Below are the code and all the weights of a small trained network. Each question names an input and a class and asks about switching units off, where a switched-off unit gives its printed mean instead of its output.

import numpy as np


def w(rows, s, z=0):
    codes = np.array(rows[::2]) - 128.0
    scale = np.full(codes.shape[1], s)
    scale[-1] = z or s
    return codes * scale


def f(y):
    return np.maximum(y, 0)


def log_softmax(a):
    a = a - a.max(-1, keepdims=True)
    return a - np.log(np.exp(a).sum(-1, keepdims=True))


def net(x, mask):
    res = np.array(x, float).reshape(1, 6) / 4 @ E
    y = f(res @ A[0][:, :-1].T + A[0][:, -1])
    res = res + np.where(mask, y, B[0][:, -1]) @ B[0][:, :-1]
    return log_softmax(res[-1] @ U[:, :-1].T + U[:, -1])


A, B = {}, {}
E = w([
[123,139,246,105,172,127,155],'x0',
[58,77,131,115,110,216,63],'x1',
[127,128,127,126,128,128,131],'x2',
[153,21,140,156,171,72,104],'x3',
[127,127,128,128,128,128,130],'x4',
[129,128,128,128,129,129,128],'x5',
],0.013)
A[0] = w([
[113,101,152,122,120,146,105,55],'neuron 0',
[118,155,251,125,144,158,116,15],'neuron 1',
[155,199,89,132,117,45,152,50],'neuron 2',
[134,114,124,118,105,139,140,125],'neuron 3',
[121,141,111,140,131,140,128,100],'neuron 4',
[142,6,118,132,140,82,116,149],'neuron 5',
[133,8,121,133,140,80,108,16],'neuron 6',
[140,127,109,141,139,133,127,102],'neuron 7',
[111,144,67,127,107,205,117,155],'neuron 8',
[124,132,128,152,118,156,131,118],'neuron 9',
[93,78,164,136,127,178,94,6],'neuron 10',
[176,122,134,114,142,103,117,131],'neuron 11',
[112,191,121,128,124,146,171,152],'neuron 12',
[149,97,226,129,157,60,154,110],'neuron 13',
[157,127,141,125,143,87,123,118],'neuron 14',
[144,227,161,116,107,141,140,39],'neuron 15',
[129,134,79,132,125,117,102,171],'neuron 16',
[161,113,10,152,120,84,101,38],'neuron 17',
[161,129,121,114,125,152,117,104],'neuron 18',
[140,144,128,132,136,138,118,111],'neuron 19',
[126,158,105,151,135,118,146,102],'neuron 20',
[116,116,127,125,136,104,164,112],'neuron 21',
[112,139,72,124,119,169,115,134],'neuron 22',
[133,91,84,143,135,127,106,90],'neuron 23',
[78,85,145,127,120,168,116,139],'neuron 24',
[163,108,192,130,149,65,152,110],'neuron 25',
[163,191,95,131,130,47,165,171],'neuron 26',
[175,122,114,132,140,128,117,160],'neuron 27',
[113,148,250,119,142,149,134,106],'neuron 28',
],0.019,0.014)
B[0] = w([
[147,133,146,119,162,128,167,149],'neuron 0',
[216,103,84,134,31,106,99,196],'neuron 1',
[159,114,102,137,46,122,109,202],'neuron 2',
[122,132,109,130,132,137,124,136],'neuron 3',
[114,128,131,130,111,136,145,137],'neuron 4',
[186,144,168,121,191,137,138,246],'neuron 5',
[215,105,81,128,25,109,108,203],'neuron 6',
[118,131,124,106,135,140,134,134],'neuron 7',
[35,117,117,137,80,117,120,217],'neuron 8',
[103,124,111,107,135,129,121,142],'neuron 9',
[165,146,183,101,208,145,133,174],'neuron 10',
[89,135,121,144,137,127,119,165],'neuron 11',
[194,131,114,135,126,127,110,206],'neuron 12',
[4,131,136,134,165,149,132,243],'neuron 13',
[92,130,122,152,128,148,154,168],'neuron 14',
[147,129,163,121,196,142,153,195],'neuron 15',
[122,124,100,134,86,128,121,181],'neuron 16',
[186,144,174,134,215,146,143,194],'neuron 17',
[116,132,125,123,131,143,122,131],'neuron 18',
[121,124,121,117,142,137,117,132],'neuron 19',
[143,127,123,116,110,115,138,152],'neuron 20',
[105,150,136,128,123,125,133,146],'neuron 21',
[77,116,114,135,94,106,136,187],'neuron 22',
[151,130,114,116,84,122,109,162],'neuron 23',
[170,136,87,154,92,123,131,201],'neuron 24',
[27,146,136,126,155,127,136,218],'neuron 25',
[246,117,144,120,148,134,117,249],'neuron 26',
[112,124,110,88,105,113,146,162],'neuron 27',
[223,131,145,116,160,125,137,229],'neuron 28',
],0.031,0.02)
U = w([
[154,121,116,111,43,124,97,254],'0',
[152,149,190,100,160,152,129,40],'1',
[9,151,138,137,102,147,131,115],'2',
],0.015,0.0031)

Each question gives the input, the list of numbers given to net, and the class t.
The units are the neurons (one row each of A and B). Each row of codes is followed by its name. A weight is (code - 128) times the scale printed after its matrix; where a second scale follows, it is the last column's (A, B and U).
mask holds one flag per neuron, in row order. A switched-off neuron (its flag False) gives its mean, the last column of its row in B, instead of its output. The means were averaged over made-up inputs and are rounded, as every weight is.
A unit's drop is (log p(t) with every unit on - log p(t) with that unit switched off) / (log p(t) with every unit on - log p(t) with every unit switched off).
The circuit of an input: a set's keep is (log p(t) with only the set's units on - log p(t) with every unit switched off) / (log p(t) with every unit on - log p(t) with every unit switched off). Starting from the 12 units with the biggest drops (on a tie, the unit counted first), units are removed one at a time, each time the one whose removal leaves the highest keep (on an exact tie, the one counted first), for as long as the keep stays at least 0.8.
circuit, biggest first: the units of the circuit, biggest drop first
most important unit: the unit with the biggest drop
k most important neurons: the k neurons with the biggest drops, biggest first
drop when u is switched off: that unit's drop, to one decimal
input [1,-5,1,8,2,-6], class 2: circuit, biggest first => [neuron 13]
input [0,7,-4,-8,2,-5], class 2: 2 most important neurons => [neuron 8; neuron 26]
input [-8,-6,-1,2,4,6], class 1: 2 most important neurons => [neuron 17; neuron 1]
input [4,1,3,-3,8,0], class 0: 3 most important neurons => [neuron 5; neuron 1; neuron 17]
input [-5,1,7,-5,8,-3], class 2: circuit, biggest first => [neuron 8; neuron 6]
input [-7,-6,6,1,-2,1], class 1: 3 most important neurons => [neuron 17; neuron 6; neuron 1]
input [7,8,7,-1,8,2], class 0: 3 most important neurons => [neuron 1; neuron 24; neuron 5]
input [-3,-4,-2,6,-5,2], class 1: 2 most important neurons => [neuron 5; neuron 17]
input [-8,2,-4,0,6,-2], class 2: 4 most important neurons => [neuron 26; neuron 8; neuron 6; neuron 1]
input [6,-6,-1,2,-2,-7], class 2: 2 most important neurons => [neuron 13; neuron 25]
input [-3,5,-1,0,5,-8], class 2: 3 most important neurons => [neuron 26; neuron 6; neuron 1]
input [-6,-3,-8,1,8,7], class 1: 2 most important neurons => [neuron 17; neuron 6]
input [0,7,0,-8,-7,-5], class 2: 3 most important neurons => [neuron 8; neuron 26; neuron 6]
input [-8,-3,-3,2,8,3], class 1: circuit, biggest first => [neuron 17]
input [-5,-7,-1,7,5,5], class 1: 2 most important neurons => [neuron 17; neuron 5]
input [7,4,0,-4,7,6], class 0: 2 most important neurons => [neuron 1; neuron 5]
input [-4,-6,8,2,7,-7], class 1: drop when neuron 17 is switched off => 3.8
input [3,2,-4,-4,-4,-6], class 0: drop when neuron 5 is switched off => 0.5
input [6,8,5,-5,5,5], class 0: drop when neuron 1 is switched off => 4.4
input [5,4,6,-7,4,1], class 0: most important unit => neuron 1
